Below are the code and all the weights of a small trained network. Each question names an input and a target symbol and asks about switching units off, where a switched-off unit gives its printed mean instead of its output.

import numpy as np


def w(rows, s, z=0):
    codes = np.array(rows[::2]) - 128.0
    scale = np.full(codes.shape[1], s)
    scale[-1] = z or s
    return codes * scale


def norm(h):
    return h / np.sqrt((h * h).mean(-1, keepdims=True) + 1e-5)


def f(y):
    return y / 2 * (1 + np.tanh(0.7978845608 * (y + 0.044715 * y**3)))


def softmax(a):
    e = np.exp(a - a.max(-1, keepdims=True))
    return e / e.sum(-1, keepdims=True)


def log_softmax(a):
    a = a - a.max(-1, keepdims=True)
    return a - np.log(np.exp(a).sum(-1, keepdims=True))


def net(x, mask):
    ids = ['αβγδεζηλμξπστφψω'.index(c) for c in x.split()]
    T = len(ids)
    res = E[ids] + P[:T]
    r = norm(res)
    for j in range(3):
        rows = slice(4 * j, 4 * j + 4)
        q, k, v = (r @ M[0][rows].T for M in (Q, K, V))
        z = softmax(np.where(np.tri(T) > 0, q @ k.T / 4**0.5, -1e9)) @ v
        o = O[0][rows]
        res = res + np.where(mask[j], z, o[:, -1]) @ o[:, :-1]
    y = f(norm(res) @ A[0][:, :-1].T + A[0][:, -1])
    res = res + np.where(mask[3:27], y, B[0][:, -1]) @ B[0][:, :-1]
    return log_softmax(norm(res)[-1] @ U[:, :-1].T + U[:, -1])


Q, K, V, O, A, B = {}, {}, {}, {}, {}, {}
E = w([
[155,75,190,105,91,196,172,140,102,29,83],'α',
[187,115,149,129,56,182,123,143,214,95,195],'β',
[18,127,37,113,114,96,120,110,75,158,67],'γ',
[156,176,51,143,124,92,109,250,198,170,152],'δ',
[96,205,234,132,127,111,77,150,125,113,86],'ε',
[117,254,151,138,177,137,138,112,91,92,122],'ζ',
[194,121,139,50,150,153,161,183,92,153,54],'η',
[137,196,156,224,146,56,128,85,120,184,77],'λ',
[116,230,204,120,179,138,95,100,111,126,125],'μ',
[121,200,183,163,160,108,119,100,107,166,103],'ξ',
[140,234,124,210,153,82,159,100,91,126,111],'π',
[54,90,69,114,109,125,45,99,197,169,215],'σ',
[54,19,91,165,48,172,146,90,121,54,117],'τ',
[115,177,225,132,176,129,67,88,117,190,89],'φ',
[111,182,205,190,112,71,92,140,137,148,68],'ψ',
[186,72,69,10,115,70,159,84,140,121,150],'ω',
],0.0031)
P = w([
[109,253,141,124,59,113,109,84,143,137,69],'0',
[94,229,169,128,78,95,150,98,125,158,103],'1',
[94,195,141,120,113,126,136,98,187,124,62],'2',
[160,190,118,131,81,120,55,117,80,120,99],'3',
[88,171,181,125,118,91,169,141,111,164,142],'4',
[131,140,120,136,164,133,91,116,179,94,58],'5',
[162,138,131,138,124,124,76,151,53,129,148],'6',
[95,123,179,139,184,104,167,156,140,135,143],'7',
[164,81,124,160,214,138,62,134,137,102,86],'8',
[143,85,154,148,197,116,115,157,75,153,161],'9',
],0.0034)
Q[0] = w([
[117,147,81,129,148,159,103,105,252,118,39],'H1',
[157,109,167,123,169,106,165,132,124,109,134],'H1',
[88,135,141,104,92,129,175,123,162,168,136],'H1',
[172,116,83,138,88,141,37,137,93,141,134],'H1',
[102,63,105,83,115,118,131,114,85,122,120],'H2',
[62,146,98,142,170,105,95,107,127,167,125],'H2',
[113,108,175,155,88,164,92,74,146,122,197],'H2',
[120,97,171,122,168,112,124,77,61,95,74],'H2',
[124,150,84,150,165,104,73,143,173,173,159],'H3',
[47,128,119,180,117,138,126,119,115,131,126],'H3',
[141,188,168,136,178,136,130,121,102,148,90],'H3',
[156,121,174,178,141,149,98,138,156,106,176],'H3',
],0.026)
K[0] = w([
[199,151,82,142,42,144,4,112,29,128,111],'H1',
[145,104,136,164,194,127,95,140,139,105,140],'H1',
[131,175,112,87,95,135,115,90,200,101,59],'H1',
[100,151,162,117,72,110,187,164,49,198,218],'H1',
[97,41,58,43,99,130,166,116,107,128,134],'H2',
[34,142,96,134,164,83,64,119,112,175,130],'H2',
[106,108,174,158,79,158,92,43,169,81,184],'H2',
[106,47,191,135,217,116,145,86,35,69,91],'H2',
[115,109,76,142,187,76,80,150,167,187,206],'H3',
[34,126,111,230,121,159,101,96,105,133,121],'H3',
[158,188,187,155,211,123,106,159,90,154,76],'H3',
[151,75,192,170,161,181,122,167,145,82,163],'H3',
],0.019)
V[0] = w([
[163,164,29,169,138,106,244,106,83,82,128],'H1',
[94,123,155,87,129,194,153,178,61,83,64],'H1',
[102,138,129,196,72,127,134,214,155,29,151],'H1',
[153,192,137,40,161,185,135,99,149,67,197],'H1',
[240,128,121,112,202,140,139,239,134,200,123],'H2',
[45,53,70,138,225,94,61,162,107,134,179],'H2',
[62,225,50,71,100,58,118,137,115,170,82],'H2',
[108,47,154,105,178,125,165,107,21,108,45],'H2',
[96,156,144,212,131,181,111,144,129,128,135],'H3',
[149,58,133,149,230,150,114,170,103,138,170],'H3',
[115,216,86,96,72,142,148,158,132,183,87],'H3',
[162,50,141,125,160,92,121,147,123,118,150],'H3',
],0.011)
O[0] = w([
[63,86,163,144,167,168,197,119,163,77,153,87],'H1',
[89,94,134,107,113,134,132,76,44,147,59,137],'H1',
[141,107,188,149,183,156,32,103,106,81,153,108],'H1',
[147,79,71,116,59,129,111,167,115,46,82,127],'H1',
[139,84,179,60,135,181,158,209,196,155,56,103],'H2',
[21,85,65,90,217,134,51,179,105,167,135,43],'H2',
[106,166,144,69,92,161,55,3,189,53,87,255],'H2',
[143,202,78,151,224,136,136,170,70,79,72,125],'H2',
[44,161,170,188,86,138,149,158,127,108,94,148],'H3',
[135,143,173,148,27,97,118,31,159,71,136,15],'H3',
[86,58,119,131,190,115,115,204,109,159,124,213],'H3',
[167,142,134,117,91,134,126,44,167,96,160,47],'H3',
],0.006,0.0097)
A[0] = w([
[131,62,167,160,206,142,122,96,144,96,170,136],'N1',
[134,150,148,133,172,140,163,151,191,80,169,115],'N2',
[154,131,74,106,126,89,111,169,139,184,157,141],'N3',
[113,105,53,109,126,117,186,163,162,122,141,142],'N4',
[160,154,145,133,167,140,98,134,168,161,170,134],'N5',
[145,132,98,123,140,105,88,186,192,163,171,58],'N6',
[116,124,166,157,129,140,103,139,126,69,137,95],'N7',
[102,155,147,121,113,139,186,118,129,129,115,128],'N8',
[212,152,142,149,133,132,183,98,95,108,159,2],'N9',
[124,7,81,117,222,104,121,191,76,184,170,131],'N10',
[137,141,141,176,107,123,178,177,160,123,142,139],'N11',
[201,127,109,67,112,126,117,39,154,59,164,57],'N12',
[99,87,99,123,109,164,160,113,92,174,118,80],'N13',
[171,126,102,160,106,114,86,113,137,109,105,96],'N14',
[95,134,124,123,151,127,124,127,139,131,80,128],'N15',
[142,114,67,190,105,89,153,56,99,94,189,42],'N16',
[131,102,87,123,79,136,137,179,141,80,103,105],'N17',
[193,53,138,92,170,163,146,190,103,120,143,49],'N18',
[84,116,103,139,174,133,115,112,164,175,206,103],'N19',
[164,56,131,130,88,111,156,106,132,196,205,93],'N20',
[125,70,122,103,130,132,116,117,91,69,130,135],'N21',
[81,113,142,135,172,152,190,74,148,130,141,81],'N22',
[139,174,111,167,128,124,131,148,98,90,152,136],'N23',
[92,99,102,139,64,105,98,48,174,101,204,56],'N24',
],0.011,0.0059)
B[0] = w([
[111,159,117,88,93,168,156,144,128,88,142,187],'N1',
[139,120,84,150,73,114,127,103,115,140,78,201],'N2',
[117,109,132,172,181,178,165,146,127,132,111,194],'N3',
[109,140,159,123,183,104,72,153,76,105,74,203],'N4',
[84,122,126,142,135,86,137,110,158,135,124,196],'N5',
[76,66,159,99,76,154,105,144,126,131,136,150],'N6',
[156,116,110,127,169,108,172,136,123,133,116,162],'N7',
[145,112,114,153,128,126,123,160,134,120,162,229],'N8',
[124,42,83,108,106,160,124,143,73,79,120,141],'N9',
[70,116,116,139,225,94,144,250,39,110,145,227],'N10',
[145,124,116,99,139,148,85,115,136,108,134,235],'N11',
[188,118,163,57,157,55,157,147,152,129,156,199],'N12',
[111,122,156,126,132,84,135,190,141,101,129,134],'N13',
[131,132,132,78,113,117,138,143,109,143,141,179],'N14',
[157,125,135,129,105,133,126,107,134,108,173,253],'N15',
[101,166,113,77,67,142,167,73,135,200,173,156],'N16',
[92,127,103,131,154,130,149,90,124,168,176,208],'N17',
[108,165,106,186,124,163,154,186,114,203,130,200],'N18',
[168,105,90,133,120,95,112,157,149,126,79,184],'N19',
[163,199,119,125,128,145,83,118,172,79,181,168],'N20',
[149,103,127,160,140,133,125,133,183,156,131,169],'N21',
[138,86,135,115,139,121,107,141,65,178,136,175],'N22',
[121,105,137,90,108,131,128,127,168,141,128,200],'N23',
[203,130,114,169,56,93,132,52,154,173,113,173],'N24',
],0.021,0.0038)
U = w([
[174,44,227,216,160,139,114,80,122,73,28,150],'α',
[203,104,144,18,193,36,187,159,168,129,145,168],'β',
[163,65,201,180,140,116,76,146,50,210,227,156],'γ',
[89,192,69,120,116,112,230,100,187,32,40,129],'δ',
[148,213,195,55,64,118,45,133,32,141,45,36],'ε',
[122,58,107,217,195,155,217,74,183,124,189,219],'ζ',
[79,123,176,186,24,43,185,205,119,47,147,118],'η',
[170,52,31,218,85,33,52,136,164,198,75,2],'λ',
[38,186,49,59,93,117,190,84,90,207,213,77],'μ',
[189,206,123,171,115,211,61,184,184,66,237,178],'ξ',
[192,22,53,81,63,200,173,131,44,62,103,80],'π',
[26,42,172,53,80,203,91,153,211,157,112,129],'σ',
[94,164,239,88,167,223,195,66,81,59,152,150],'τ',
[180,211,87,182,126,231,184,163,184,229,33,137],'φ',
[55,208,218,203,179,58,126,79,179,170,128,159],'ψ',
[72,147,48,112,184,111,2,88,120,16,112,156],'ω',
],0.0067,0.0019)

Each question gives the input, a string of symbols that net reads in full, and the target symbol t.
The units are the heads (4 rows each of Q, K, V and O) and the neurons (one row each of A and B). Each row of codes is followed by its name. A weight is (code - 128) times the scale printed after its matrix; where a second scale follows, it is the last column's (O, A, B and U).
mask holds one flag per unit, heads first, then neurons. A switched-off unit (its flag False) gives its mean, the last column of its rows in O or B, instead of its output. The means were averaged over made-up inputs and are rounded, as every weight is.
A unit's drop is (log p(t) with every unit on - log p(t) with that unit switched off) / (log p(t) with every unit on - log p(t) with every unit switched off).
The circuit of an input: a set's keep is (log p(t) with only the set's units on - log p(t) with every unit switched off) / (log p(t) with every unit on - log p(t) with every unit switched off). Starting from the 12 units with the biggest drops (on a tie, the unit counted first), units are removed one at a time, each time the one whose removal leaves the highest keep (on an exact tie, the one counted first), for as long as the keep stays at least 0.8.
circuit, biggest first: the units of the circuit, biggest drop first
most important unit: the unit with the biggest drop
top k neurons: the k neurons with the biggest drops, biggest first
which heads matter: for each layer, one digit per head in row order, 1 if its drop is at least 0.15 and else 0, layers parted by /
input μ ψ γ ε ε γ α ξ, target γ: most important unit => H1
input ψ ε γ ω η, target φ: which heads matter => 010
input μ ξ γ π ε ξ γ φ, target ξ: which heads matter => 011
input ζ β μ ξ μ μ ε, target μ: circuit, biggest first => H1; N17
input α ω α λ λ, target α: circuit, biggest first => H1; H2; N21
input ω η λ, target ω: which heads matter => 111
input ξ γ σ τ, target μ: which heads matter => 010
input β μ α δ σ τ λ λ, target τ: which heads matter => 101
input τ β ξ ω η ω, target φ: circuit, biggest first => H2; N18
input ψ α ε, target ψ: which heads matter => 111
input φ ζ ω ω ε ω ξ τ, target μ: circuit, biggest first => H3; N16; H2
input γ η σ π, target η: which heads matter => 111
input ε μ ψ π ω ψ π ω σ γ, target ω: which heads matter => 011
input ε η μ ε, target η: circuit, biggest first => H1; H3; H2; N13
input ζ ψ μ π φ ψ, target π: circuit, biggest first => H1; N22; N1; N2
input γ ξ α, target π: circuit, biggest first => H2; N9
input ξ ξ π, target ξ: which heads matter => 011
input η η η β σ σ, target λ: which heads matter => 010
input π ψ ψ ω λ, target ψ: circuit, biggest first => H1; N5
input ω γ δ ε ε ω β η ε, target β: top 2 neurons => N7; N14
input τ ω τ ε ψ, target τ: circuit, biggest first => H1; N1
input ψ τ π ε ζ ε, target ε: which heads matter => 100
input μ ε ω μ ε φ ψ η ψ, target ψ: circuit, biggest first => H1; N5
input ψ μ π ε η β α, target π: circuit, biggest first => H3; H2; N9
input ζ ω σ γ ε λ, target γ: which heads matter => 100
input η γ λ μ α λ ψ ε ξ, target ψ: which heads matter => 111
input δ ε β ω η σ ω ξ, target σ: circuit, biggest first => H1; N6
input γ γ ζ ω δ α π, target δ: which heads matter => 100
